[[-41  13  38   7]
 [-44   6  46  15]
 [-28  26  38  11]]
=>
[[-44   6  46  15]
 [-41  13  38   7]
 [-28  26  38  11]]

[[ 18  26 -13   0  -6 -13 -19 -13]
 [-13  37  -8   8 -15  -8   7  -8]
 [  5 -25  -4 -26  30  -4  -3  -5]
 [ -2  15  12 -26  38  12   7  12]
 [-19 -13  -1 -21  25  -1  19  -1]]
=>
[[-19 -13  -1 -21  25  -1  19  -1]
 [-13  37  -8   8 -15  -8   7  -8]
 [ -2  15  12 -26  38  12   7  12]
 [  5 -25  -4 -26  30  -4  -3  -5]
 [ 18  26 -13   0  -6 -13 -19 -13]]

[[ 18   5]
 [ 24   4]
 [-44 -14]
 [ 34  18]
 [  4  16]
 [-42 -13]
 [ 14  27]]
=>
[[-44 -14]
 [-42 -13]
 [  4  16]
 [ 14  27]
 [ 18   5]
 [ 24   4]
 [ 34  18]]

[[ 12  -3  15  21  -9  13 -16  -4   6]
 [ 47 -20  28  27  -5  -3  13  20 -14]
 [-16 -24  15 -16 -12  -3   6  19  -2]
 [-15  15  -9 -23  19  23  -3 -19  46]
 [ -9  22 -31 -29 -42 -13 -28   6   0]
 [-18  -1 -32  -3  -3  -5  -7  14  11]
 [ 18 -19   9  -2 -21  -5  13  34   3]
 [  9   9   3  14 -14 -16  12  14 -29]
 [-14 -14  -7  -3  -5 -16  20  16  -9]]
=>
[[-18  -1 -32  -3  -3  -5  -7  14  11]
 [-16 -24  15 -16 -12  -3   6  19  -2]
 [-15  15  -9 -23  19  23  -3 -19  46]
 [-14 -14  -7  -3  -5 -16  20  16  -9]
 [ -9  22 -31 -29 -42 -13 -28   6   0]
 [  9   9   3  14 -14 -16  12  14 -29]
 [ 12  -3  15  21  -9  13 -16  -4   6]
 [ 18 -19   9  -2 -21  -5  13  34   3]
 [ 47 -20  28  27  -5  -3  13  20 -14]]

[[-20  19  11  14 -22  -4 -18 -13 -20  33 -27 -23  10]
 [-30 -21  17 -26  32  27  -5 -25 -14   9 -34  11 -24]]
=>
[[-30 -21  17 -26  32  27  -5 -25 -14   9 -34  11 -24]
 [-20  19  11  14 -22  -4 -18 -13 -20  33 -27 -23  10]]

[[-39  35   3  28   9  15  26   5 -36   3]
 [ -7  13  42 -23  31 -35  18  26  -8  22]
 [ 28 -12  14 -21 -11 -18  31 -16 -32 -31]
 [-28  30  23 -32   1  20   0 -23 -39  16]
 [-19  19  -4  18 -43 -14  23  17 -42  12]
 [-18 -17   6  37  15  17  42 -32   3  26]
 [-20 -12  -9  -9   0  34   6  -2  -8   0]
 [ -9  -2  32  21  42 -43 -32  25  41  30]
 [-36  29   5   2  27  28 -34  21 -38   7]]
=>
[[-39  35   3  28   9  15  26   5 -36   3]
 [-36  29   5   2  27  28 -34  21 -38   7]
 [-28  30  23 -32   1  20   0 -23 -39  16]
 [-20 -12  -9  -9   0  34   6  -2  -8   0]
 [-19  19  -4  18 -43 -14  23  17 -42  12]
 [-18 -17   6  37  15  17  42 -32   3  26]
 [ -9  -2  32  21  42 -43 -32  25  41  30]
 [ -7  13  42 -23  31 -35  18  26  -8  22]
 [ 28 -12  14 -21 -11 -18  31 -16 -32 -31]]
